Here is a tiny trained network, its code and every weight. The questions are about switching its units off for an input and a target symbol, where a switched-off unit gives its printed mean instead of its output.

import numpy as np


def w(rows, s, z=0):
    codes = np.array(rows[::2]) - 128.0
    scale = np.full(codes.shape[1], s)
    scale[-1] = z or s
    return codes * scale


def norm(h):
    return h / np.sqrt((h * h).mean(-1, keepdims=True) + 1e-5)


def f(y):
    return y / 2 * (1 + np.tanh(0.7978845608 * (y + 0.044715 * y**3)))


def softmax(a):
    e = np.exp(a - a.max(-1, keepdims=True))
    return e / e.sum(-1, keepdims=True)


def log_softmax(a):
    a = a - a.max(-1, keepdims=True)
    return a - np.log(np.exp(a).sum(-1, keepdims=True))


def net(x, mask):
    ids = ['ΔΘΛΦαβγεζημξπτ'.index(c) for c in x.split()]
    T = len(ids)
    res = E[ids] + P[:T]
    u = 0
    for l in range(3):
        q, k, v = (norm(res) @ M[l].T for M in (Q, K, V))
        z = softmax(np.where(np.tri(T) > 0, q @ k.T / 2**0.5, -1e9)) @ v
        res = res + np.where(mask[u], z, O[l][:, -1]) @ O[l][:, :-1]
        u += 1
        y = f(norm(res) @ A[l][:, :-1].T + A[l][:, -1])
        res = res + np.where(mask[u : u + 4], y, B[l][:, -1]) @ B[l][:, :-1]
        u += 4
    return log_softmax(norm(res)[-1] @ U[:, :-1].T + U[:, -1])


Q, K, V, O, A, B = {}, {}, {}, {}, {}, {}
E = w([
[54,173,67],'Δ',
[232,126,177],'Θ',
[188,210,22],'Λ',
[112,8,79],'Φ',
[130,136,87],'α',
[113,88,90],'β',
[214,59,181],'γ',
[168,117,116],'ε',
[124,244,104],'ζ',
[206,98,153],'η',
[157,84,164],'μ',
[170,67,184],'ξ',
[145,122,129],'π',
[154,104,129],'τ',
],0.016)
P = w([
[100,141,190],'0',
[64,58,162],'1',
[101,99,148],'2',
[119,64,141],'3',
[108,82,158],'4',
[16,2,87],'5',
],0.0053)
Q[0] = w([
[1,167,176],'L0H1',
[68,169,184],'L0H1',
],0.015)
K[0] = w([
[4,156,107],'L0H1',
[111,100,110],'L0H1',
],0.017)
V[0] = w([
[2,182,181],'L0H1',
[74,89,52],'L0H1',
],0.0059)
O[0] = w([
[212,247,253,3],'L0H1',
[243,154,197,84],'L0H1',
],0.0077,0.0039)
A[0] = w([
[163,165,87,105],'L0N1',
[176,56,113,8],'L0N2',
[107,182,131,71],'L0N3',
[54,108,255,80],'L0N4',
],0.0093,0.0011)
B[0] = w([
[21,148,74,185],'L0N1',
[62,182,34,255],'L0N2',
[90,214,83,119],'L0N3',
[60,17,2,139],'L0N4',
],0.0057,0.0024)
Q[1] = w([
[105,72,45],'L1H1',
[12,134,102],'L1H1',
],0.011)
K[1] = w([
[250,174,68],'L1H1',
[213,91,2],'L1H1',
],0.0079)
V[1] = w([
[250,182,164],'L1H1',
[30,254,235],'L1H1',
],0.0081)
O[1] = w([
[119,120,6,52],'L1H1',
[15,87,190,2],'L1H1',
],0.011,0.0069)
A[1] = w([
[106,15,117,255],'L1N1',
[140,159,2,100],'L1N2',
[237,189,137,123],'L1N3',
[235,51,10,157],'L1N4',
],0.0086,0.00082)
B[1] = w([
[29,216,131,157],'L1N1',
[245,59,107,192],'L1N2',
[33,94,96,166],'L1N3',
[65,2,191,248],'L1N4',
],0.0091,0.013)
Q[2] = w([
[2,54,76],'L2H1',
[113,209,31],'L2H1',
],0.0081)
K[2] = w([
[153,115,254],'L2H1',
[166,48,95],'L2H1',
],0.0091)
V[2] = w([
[246,148,230],'L2H1',
[170,143,20],'L2H1',
],0.014)
O[2] = w([
[254,111,145,2],'L2H1',
[119,105,58,71],'L2H1',
],0.016,0.004)
A[2] = w([
[252,124,141,4],'L2N1',
[43,140,112,250],'L2N2',
[136,119,209,154],'L2N3',
[133,133,138,26],'L2N4',
],0.014,0.0022)
B[2] = w([
[145,240,4,175],'L2N1',
[215,188,138,253],'L2N2',
[185,153,183,180],'L2N3',
[88,122,124,107],'L2N4',
],0.014,0.0053)
U = w([
[96,138,180,125],'Δ',
[148,158,104,226],'Θ',
[116,82,108,182],'Λ',
[166,71,148,28],'Φ',
[30,136,94,91],'α',
[176,97,23,137],'β',
[167,86,158,26],'γ',
[135,98,182,172],'ε',
[70,156,174,197],'ζ',
[154,87,155,78],'η',
[157,116,181,62],'μ',
[157,110,181,146],'ξ',
[247,167,148,169],'π',
[145,118,171,3],'τ',
],0.013,0.0022)

Each question gives the input, a string of symbols that net reads in full, and the target symbol t.
The units are the heads (2 rows each of Q, K, V and O) and the neurons (one row each of A and B). Each row of codes is followed by its name. A weight is (code - 128) times the scale printed after its matrix; where a second scale follows, it is the last column's (O, A, B and U).
mask holds one flag per unit, layer by layer, with each layer's heads first. A switched-off unit (its flag False) gives its mean, the last column of its rows in O or B, instead of its output. The means were averaged over made-up inputs and are rounded, as every weight is.
A unit's drop is (log p(t) with every unit on - log p(t) with that unit switched off) / (log p(t) with every unit on - log p(t) with every unit switched off).
The circuit of an input: a set's keep is (log p(t) with only the set's units on - log p(t) with every unit switched off) / (log p(t) with every unit on - log p(t) with every unit switched off). Starting from the 12 units with the biggest drops (on a tie, the unit counted first), units are removed one at a time, each time the one whose removal leaves the highest keep (on an exact tie, the one counted first), for as long as the keep stays at least 0.8.
units of the circuit, in order: the units of the circuit, biggest drop first
most important unit: the unit with the biggest drop
top k neurons: the k neurons with the biggest drops, biggest first
top k neurons in layer l: the k neurons of layer l with the biggest drops, biggest first
drop when u is switched off: that unit's drop, to one decimal
input α η ξ, target α: units of the circuit, in order	[L0H1 L1H1 L2H1]
input β ε ε, target β: units of the circuit, in order	[L0H1 L1H1]
input α τ α γ, target α: top neuron	[L1N1]
input β α ζ, target β: units of the circuit, in order	[L0H1 L1H1 L2H1]
input Λ ζ μ, target ζ: top 2 neurons in layer 1	[L1N2 L1N1]
input β τ β, target β: units of the circuit, in order	[L0H1 L1H1]
input β μ ζ η, target β: top 3 neurons	[L0N2 L0N1 L1N1]
input π α Λ Λ η γ, target π: units of the circuit, in order	[L1H1 L2H1 L2N1]
input π ε π τ, target π: top 2 neurons	[L1N4 L2N1]
input π τ ζ, target π: units of the circuit, in order	[L1N4 L2H1 L1H1]
input π Φ Δ μ, target π: units of the circuit, in order	[L1H1 L1N4 L0H1 L2H1]
input π ζ α ξ τ, target π: units of the circuit, in order	[L1H1 L1N4 L2H1]
input α η π ε, target α: units of the circuit, in order	[L0H1 L1H1 L2H1]
input β Θ π, target β: most important unit	L1H1
input ζ τ Δ μ τ, target ζ: top 2 neurons	[L1N2 L1N1]
input α π Λ β Φ, target α: top 3 neurons in layer 0	[L0N1 L0N4 L0N3]
input π Δ η π, target π: top 2 neurons in layer 1	[L1N4 L1N1]
input α π Δ η, target α: top 2 neurons in layer 1	[L1N4 L1N1]
input β Φ μ ζ η, target β: top 2 neurons in layer 0	[L0N2 L0N1]
input α ξ ε, target α: most important unit	L0H1
input π α Δ α, target π: drop when L1H1 is switched off	0.9
input π Λ ε ξ π Δ, target π: drop when L0H1 is switched off	0.2
input ζ ξ Δ π, target ζ: drop when L1H1 is switched off	0.8
input α ξ β, target α: drop when L2H1 is switched off	0.6
